Here is a tiny trained network, its code and every weight. The questions are about switching its units off for an input and a class, where a switched-off unit gives its printed mean instead of its output.

import numpy as np


def w(rows, s, z=0):
    codes = np.array(rows[::2]) - 128.0
    scale = np.full(codes.shape[1], s)
    scale[-1] = z or s
    return codes * scale


def norm(h):
    return h / np.sqrt((h * h).mean(-1, keepdims=True) + 1e-5)


def f(y):
    return np.maximum(y, 0)


def log_softmax(a):
    a = a - a.max(-1, keepdims=True)
    return a - np.log(np.exp(a).sum(-1, keepdims=True))


def net(x, mask):
    res = np.array(x, float).reshape(1, 2) / 4 @ E
    u = 0
    for l in range(3):
        y = f(norm(res) @ A[l][:, :-1].T + A[l][:, -1])
        res = res + np.where(mask[u : u + 5], y, B[l][:, -1]) @ B[l][:, :-1]
        u += 5
    return log_softmax(norm(res)[-1] @ U[:, :-1].T + U[:, -1])


A, B = {}, {}
E = w([
[1,171,120,130,141,74,144,119,126,134,107],'x0',
[130,125,137,121,18,87,128,141,196,119,131],'x1',
],0.0092)
A[0] = w([
[102,118,137,147,147,111,124,146,114,105,159,42],'L0N0',
[122,125,122,116,147,124,124,131,112,147,123,16],'L0N1',
[2,137,128,125,141,105,128,135,129,129,130,212],'L0N2',
[141,125,130,128,248,156,124,132,100,127,137,5],'L0N3',
[117,133,119,136,152,137,134,126,123,140,117,104],'L0N4',
],0.026,0.0017)
B[0] = w([
[199,167,110,113,171,172,91,97,217,150,118,149],'L0N0',
[171,172,139,149,132,174,169,90,153,99,161,148],'L0N1',
[51,120,155,115,121,50,129,17,167,131,73,252],'L0N2',
[128,63,98,133,191,174,112,199,4,152,105,237],'L0N3',
[226,153,136,140,135,222,165,76,218,131,157,155],'L0N4',
],0.017,0.028)
A[1] = w([
[116,172,122,117,86,117,112,208,160,141,158,6],'L1N0',
[206,121,95,119,22,154,105,192,153,135,156,50],'L1N1',
[222,218,160,135,55,142,129,196,210,74,254,19],'L1N2',
[173,144,107,140,79,168,146,250,89,108,194,68],'L1N3',
[128,215,116,128,160,160,114,153,158,114,163,68],'L1N4',
],0.025,0.0016)
B[1] = w([
[171,118,142,95,108,135,135,190,130,109,128,154],'L1N0',
[138,151,177,86,157,138,127,161,130,173,165,246],'L1N1',
[176,89,138,121,96,148,194,100,108,3,75,246],'L1N2',
[127,127,139,110,95,90,76,181,147,157,150,250],'L1N3',
[156,121,152,107,108,127,131,146,146,112,105,128],'L1N4',
],0.027,0.02)
A[2] = w([
[118,106,148,99,42,33,16,178,194,182,146,222],'L2N0',
[192,147,13,226,80,252,185,187,99,91,201,121],'L2N1',
[156,147,53,227,192,241,191,60,49,50,154,1],'L2N2',
[97,191,142,143,33,53,139,42,237,93,168,168],'L2N3',
[131,87,178,110,13,101,208,92,119,22,102,78],'L2N4',
],0.023,0.0021)
B[2] = w([
[127,160,141,126,135,143,168,83,161,118,130,208],'L2N0',
[127,123,170,111,91,73,35,121,163,123,146,167],'L2N1',
[99,131,85,146,122,159,237,74,112,127,119,159],'L2N2',
[98,159,50,173,44,97,75,252,188,148,114,254],'L2N3',
[111,108,104,150,131,119,119,98,133,104,66,252],'L2N4',
],0.03,0.026)
U = w([
[54,157,61,159,71,72,111,143,209,125,68,213],'0',
[127,121,109,163,132,105,134,92,113,100,183,31],'1',
[139,211,188,69,140,145,159,130,206,160,184,141],'2',
[72,83,60,146,188,176,214,36,61,150,81,127],'3',
[171,94,161,84,96,123,175,131,133,9,67,184],'4',
[143,89,138,96,165,150,51,197,59,182,178,193],'5',
[114,163,117,156,124,105,143,102,88,73,205,16],'6',
[125,155,105,152,130,99,148,104,94,90,192,2],'7',
],0.013,0.0048)

Each question gives the input, the list of numbers given to net, and the class t.
The units are the neurons (one row each of A and B). Each row of codes is followed by its name. A weight is (code - 128) times the scale printed after its matrix; where a second scale follows, it is the last column's (A, B and U).
mask holds one flag per neuron, layer by layer. A switched-off neuron (its flag False) gives its mean, the last column of its row in B, instead of its output. The means were averaged over made-up inputs and are rounded, as every weight is.
A unit's drop is (log p(t) with every unit on - log p(t) with that unit switched off) / (log p(t) with every unit on - log p(t) with every unit switched off).
The circuit of an input: a set's keep is (log p(t) with only the set's units on - log p(t) with every unit switched off) / (log p(t) with every unit on - log p(t) with every unit switched off). Starting from the 12 units with the biggest drops (on a tie, the unit counted first), units are removed one at a time, each time the one whose removal leaves the highest keep (on an exact tie, the one counted first), for as long as the keep stays at least 0.8.
units of the circuit, in order: the units of the circuit, biggest drop first
most important unit: the unit with the biggest drop
top k neurons: the k neurons with the biggest drops, biggest first
top k neurons in layer l: the k neurons of layer l with the biggest drops, biggest first
drop of u: that unit's drop, to one decimal
input [0,-1], class 5: units of the circuit, in order -> (L0N3)
input [-6,8], class 4: units of the circuit, in order -> (L0N3 L0N2 L1N2)
input [7,-7], class 3: top 2 neurons -> (L0N3 L2N3)
input [-3,7], class 4: top 2 neurons in layer 0 -> (L0N2 L0N3)
input [5,-4], class 3: top 4 neurons -> (L0N3 L1N3 L2N3 L2N1)
input [-6,0], class 2: top 2 neurons -> (L0N2 L2N0)
input [0,-5], class 5: top 3 neurons -> (L0N2 L0N3 L1N2)
input [-8,4], class 4: top 3 neurons -> (L0N3 L0N2 L1N2)
input [-1,3], class 4: top 2 neurons -> (L0N2 L0N3)
input [-8,-3], class 5: top 3 neurons -> (L0N2 L0N3 L2N3)
input [2,-2], class 3: top 2 neurons -> (L0N3 L2N3)
input [-6,2], class 4: drop of L2N4 -> 0.0
input [-8,-6], class 5: drop of L1N2 -> 0.0
input [-7,4], class 4: drop of L0N2 -> 2.1
input [-4,-5], class 5: drop of L0N3 -> 0.6
input [1,-7], class 3: most important unit -> L2N2
